Below is a small trained network, with its code and all its weights. Each question gives an input and a class and asks what happens when units are switched off, that is, made to give their printed mean instead of their output.

import numpy as np


def w(rows, s, z=0):
    codes = np.array(rows[::2]) - 128.0
    scale = np.full(codes.shape[1], s)
    scale[-1] = z or s
    return codes * scale


def f(y):
    return y / 2 * (1 + np.tanh(0.7978845608 * (y + 0.044715 * y**3)))


def log_softmax(a):
    a = a - a.max(-1, keepdims=True)
    return a - np.log(np.exp(a).sum(-1, keepdims=True))


def net(x, mask):
    res = np.array(x, float).reshape(1, 7) / 4 @ E
    y = f(res @ A[0][:, :-1].T + A[0][:, -1])
    res = res + np.where(mask, y, B[0][:, -1]) @ B[0][:, :-1]
    return log_softmax(res[-1] @ U[:, :-1].T + U[:, -1])


A, B = {}, {}
E = w([
[103,100,112,87,132,130],'x0',
[124,139,139,138,119,113],'x1',
[96,114,133,110,122,120],'x2',
[232,89,192,65,146,63],'x3',
[130,102,141,96,20,203],'x4',
[131,144,143,146,125,122],'x5',
[117,7,135,244,93,149],'x6',
],0.011)
A[0] = w([
[101,85,48,195,28,162,102],'neuron 0',
[113,216,128,52,90,162,171],'neuron 1',
[166,74,186,120,80,71,187],'neuron 2',
[119,143,60,167,177,118,113],'neuron 3',
[183,91,159,69,80,182,85],'neuron 4',
[154,3,213,151,191,153,107],'neuron 5',
[115,247,130,54,89,183,2],'neuron 6',
[170,171,158,61,127,95,81],'neuron 7',
[2,171,45,192,196,116,176],'neuron 8',
[86,137,133,106,157,151,103],'neuron 9',
[177,141,169,144,119,209,119],'neuron 10',
[183,66,143,116,65,60,211],'neuron 11',
[179,163,104,150,115,156,131],'neuron 12',
[152,163,70,102,152,42,120],'neuron 13',
[142,128,148,107,188,141,86],'neuron 14',
[101,100,111,158,18,198,95],'neuron 15',
[107,213,148,91,64,128,164],'neuron 16',
[190,145,115,65,176,34,151],'neuron 17',
[134,18,103,238,141,35,134],'neuron 18',
[180,139,146,64,18,186,52],'neuron 19',
[133,140,147,104,162,112,119],'neuron 20',
],0.0093,0.006)
B[0] = w([
[67,70,205,92,159,191,233],'neuron 0',
[121,188,81,211,114,84,210],'neuron 1',
[130,168,87,122,149,110,208],'neuron 2',
[176,98,108,159,90,87,162],'neuron 3',
[139,129,116,131,92,127,179],'neuron 4',
[179,135,64,137,74,119,219],'neuron 5',
[96,123,129,145,12,60,189],'neuron 6',
[117,102,129,116,182,170,178],'neuron 7',
[171,155,67,131,54,79,246],'neuron 8',
[185,92,133,158,150,120,137],'neuron 9',
[154,120,136,108,98,134,152],'neuron 10',
[125,191,104,149,163,118,217],'neuron 11',
[122,115,166,125,109,135,138],'neuron 12',
[135,103,165,99,179,170,175],'neuron 13',
[100,112,139,149,162,68,138],'neuron 14',
[74,58,141,100,159,254,224],'neuron 15',
[113,157,94,116,128,99,186],'neuron 16',
[140,141,158,137,236,177,214],'neuron 17',
[141,137,111,105,78,75,254],'neuron 18',
[158,125,56,159,88,47,191],'neuron 19',
[112,116,110,152,203,167,146],'neuron 20',
],0.0083,0.012)
U = w([
[150,155,10,117,165,131,120],'0',
[131,119,45,108,88,145,254],'1',
[89,103,203,92,219,196,9],'2',
],0.011,0.0022)

Each question gives the input, the list of numbers given to net, and the class t.
The units are the neurons (one row each of A and B). Each row of codes is followed by its name. A weight is (code - 128) times the scale printed after its matrix; where a second scale follows, it is the last column's (A, B and U).
mask holds one flag per neuron, in row order. A switched-off neuron (its flag False) gives its mean, the last column of its row in B, instead of its output. The means were averaged over made-up inputs and are rounded, as every weight is.
A unit's drop is (log p(t) with every unit on - log p(t) with that unit switched off) / (log p(t) with every unit on - log p(t) with every unit switched off).
The circuit of an input: a set's keep is (log p(t) with only the set's units on - log p(t) with every unit switched off) / (log p(t) with every unit on - log p(t) with every unit switched off). Starting from the 12 units with the biggest drops (on a tie, the unit counted first), units are removed one at a time, each time the one whose removal leaves the highest keep (on an exact tie, the one counted first), for as long as the keep stays at least 0.8.
units of the circuit, in order: the units of the circuit, biggest drop first
most important unit: the unit with the biggest drop
k most important neurons: the k neurons with the biggest drops, biggest first
drop when u is switched off: that unit's drop, to one decimal
input [4,0,-1,4,8,-2,0], class 0: units of the circuit, in order => [neuron 11; neuron 2]
input [-6,-3,-5,-6,1,3,-7], class 1: units of the circuit, in order => [neuron 6]
input [0,-6,-5,-3,-6,-6,4], class 1: units of the circuit, in order => [neuron 17; neuron 11; neuron 2]
input [-7,1,8,-3,-8,6,4], class 1: units of the circuit, in order => [neuron 17; neuron 11; neuron 18]
input [-3,-7,-5,-7,1,3,4], class 2: 2 most important neurons => [neuron 0; neuron 15]
input [-1,-3,-8,-5,-6,3,3], class 1: units of the circuit, in order => [neuron 17; neuron 11; neuron 2]
input [-2,-2,0,-1,4,2,7], class 2: 3 most important neurons => [neuron 0; neuron 15; neuron 8]
input [-5,-6,-6,-4,-2,1,1], class 1: 2 most important neurons => [neuron 17; neuron 11]
input [-1,-3,0,-1,3,2,8], class 2: 3 most important neurons => [neuron 0; neuron 15; neuron 8]
input [0,-5,-5,-1,7,-1,5], class 2: 2 most important neurons => [neuron 0; neuron 15]
input [-5,3,-8,-8,-8,-7,2], class 1: drop when neuron 17 is switched off => 0.2
input [2,3,-7,2,-6,5,-7], class 2: drop when neuron 14 is switched off => 0.0
input [2,-5,-6,-3,5,-2,6], class 2: drop when neuron 0 is switched off => 0.2
input [0,-8,1,-2,4,-3,6], class 2: most important unit => neuron 0
